Below are the code and all the weights of a small trained network. Each question names an input and a class and asks about switching units off, where a switched-off unit gives its printed mean instead of its output.

import numpy as np


def w(rows, s, z=0):
    codes = np.array(rows[::2]) - 128.0
    scale = np.full(codes.shape[1], s)
    scale[-1] = z or s
    return codes * scale


def norm(h):
    return h / np.sqrt((h * h).mean(-1, keepdims=True) + 1e-5)


def f(y):
    return np.maximum(y, 0)


def log_softmax(a):
    a = a - a.max(-1, keepdims=True)
    return a - np.log(np.exp(a).sum(-1, keepdims=True))


def net(x, mask):
    res = np.array(x, float).reshape(1, 7) / 4 @ E
    u = 0
    for l in range(3):
        y = f(norm(res) @ A[l][:, :-1].T + A[l][:, -1])
        res = res + np.where(mask[u : u + 4], y, B[l][:, -1]) @ B[l][:, :-1]
        u += 4
    return log_softmax(norm(res)[-1] @ U[:, :-1].T + U[:, -1])


A, B = {}, {}
E = w([
[125,139,201,157,120,134,255,97,162,95,193],'x0',
[137,184,128,148,158,148,126,122,48,129,105],'x1',
[94,66,73,127,182,114,111,83,112,165,151],'x2',
[140,119,111,115,118,139,160,154,165,204,161],'x3',
[192,131,128,86,74,54,163,111,113,69,140],'x4',
[75,95,173,145,90,144,187,123,152,210,87],'x5',
[195,152,121,247,126,121,111,192,125,124,114],'x6',
],0.0094)
A[0] = w([
[108,212,195,161,168,137,83,108,79,54,92,87],'L0N0',
[197,94,56,91,188,162,127,131,219,115,119,254],'L0N1',
[112,228,157,157,110,127,117,166,61,179,121,190],'L0N2',
[119,154,172,107,101,2,85,85,198,51,101,50],'L0N3',
],0.0072,0.0017)
B[0] = w([
[160,107,135,78,136,169,155,110,133,233,193,255],'L0N0',
[114,75,168,140,130,30,120,94,84,78,125,235],'L0N1',
[120,208,72,43,110,197,152,200,255,25,81,230],'L0N2',
[115,213,137,114,172,150,175,141,95,134,73,235],'L0N3',
],0.0095,0.0045)
A[1] = w([
[130,84,226,141,107,75,119,81,146,161,71,26],'L1N0',
[104,114,217,238,149,118,178,167,186,135,181,62],'L1N1',
[79,97,210,98,95,169,195,111,155,108,138,67],'L1N2',
[162,153,145,163,95,152,150,149,50,3,202,4],'L1N3',
],0.0061,0.0015)
B[1] = w([
[200,97,165,125,66,115,167,228,164,221,15,179],'L1N0',
[95,91,122,126,83,37,109,79,40,101,223,226],'L1N1',
[78,125,101,96,247,145,49,137,255,241,109,253],'L1N2',
[188,158,145,151,95,231,58,204,110,153,67,212],'L1N3',
],0.0071,0.0042)
A[2] = w([
[177,254,146,171,187,197,111,145,100,80,147,3],'L2N0',
[198,186,180,89,169,147,144,146,154,47,116,104],'L2N1',
[107,213,115,75,82,72,41,114,74,132,56,213],'L2N2',
[120,112,96,113,138,115,157,72,150,46,183,50],'L2N3',
],0.0074,0.0011)
B[2] = w([
[144,156,137,90,131,107,206,177,170,166,85,254],'L2N0',
[170,167,124,161,168,253,147,191,113,129,70,247],'L2N1',
[136,180,125,206,91,158,103,128,95,97,208,245],'L2N2',
[137,203,92,173,102,120,156,166,142,120,181,151],'L2N3',
],0.013,0.0063)
U = w([
[125,73,97,188,97,40,2,96,37,33,226,165],'0',
[54,19,180,103,130,96,155,72,212,236,133,2],'1',
[164,171,99,184,116,193,125,227,168,148,62,179],'2',
],0.0087,0.00038)

Each question gives the input, the list of numbers given to net, and the class t.
The units are the neurons (one row each of A and B). Each row of codes is followed by its name. A weight is (code - 128) times the scale printed after its matrix; where a second scale follows, it is the last column's (A, B and U).
mask holds one flag per neuron, layer by layer. A switched-off neuron (its flag False) gives its mean, the last column of its row in B, instead of its output. The means were averaged over made-up inputs and are rounded, as every weight is.
A unit's drop is (log p(t) with every unit on - log p(t) with that unit switched off) / (log p(t) with every unit on - log p(t) with every unit switched off).
The circuit of an input: a set's keep is (log p(t) with only the set's units on - log p(t) with every unit switched off) / (log p(t) with every unit on - log p(t) with every unit switched off). Starting from all 12 units, units are removed one at a time, each time the one whose removal leaves the highest keep (on an exact tie, the one counted first), for as long as the keep stays at least 0.8.
circuit, biggest first: the units of the circuit, biggest drop first
most important unit: the unit with the biggest drop
top k neurons in layer l: the k neurons of layer l with the biggest drops, biggest first
drop when u is switched off: that unit's drop, to one decimal
input [-2,1,-5,2,-6,2,-5], class 1: circuit, biggest first -> [L2N1]
input [5,-7,8,3,5,3,8], class 0: circuit, biggest first -> [L1N1, L2N0]
input [1,2,1,4,-7,8,4], class 1: circuit, biggest first -> [L2N1, L1N1]
input [2,2,4,-5,-7,-4,-3], class 1: top 2 neurons in layer 2 -> [L2N2, L2N1]
input [3,3,-6,1,-5,1,-6], class 1: circuit, biggest first -> [L1N2, L2N1]
input [2,2,3,5,-6,6,5], class 1: circuit, biggest first -> [L2N1, L1N1]
input [-8,-1,3,0,-7,-5,6], class 0: top 2 neurons in layer 0 -> [L0N1, L0N3]
input [0,3,-5,4,-4,0,-8], class 1: top 2 neurons in layer 1 -> [L1N2, L1N3]
input [-2,0,0,0,3,1,-3], class 0: top 2 neurons in layer 2 -> [L2N2, L2N0]
input [1,4,5,-5,-4,-7,-1], class 1: top 2 neurons in layer 0 -> [L0N0, L0N2]
input [5,5,-3,-3,-7,3,-6], class 1: drop when L2N1 is switched off -> 0.2
input [2,-5,8,0,-6,1,4], class 0: drop when L2N0 is switched off -> 0.3
input [-6,6,7,-7,-5,6,-6], class 0: drop when L2N0 is switched off -> 0.3
input [2,-4,4,-4,2,1,-2], class 1: most important unit -> L0N2
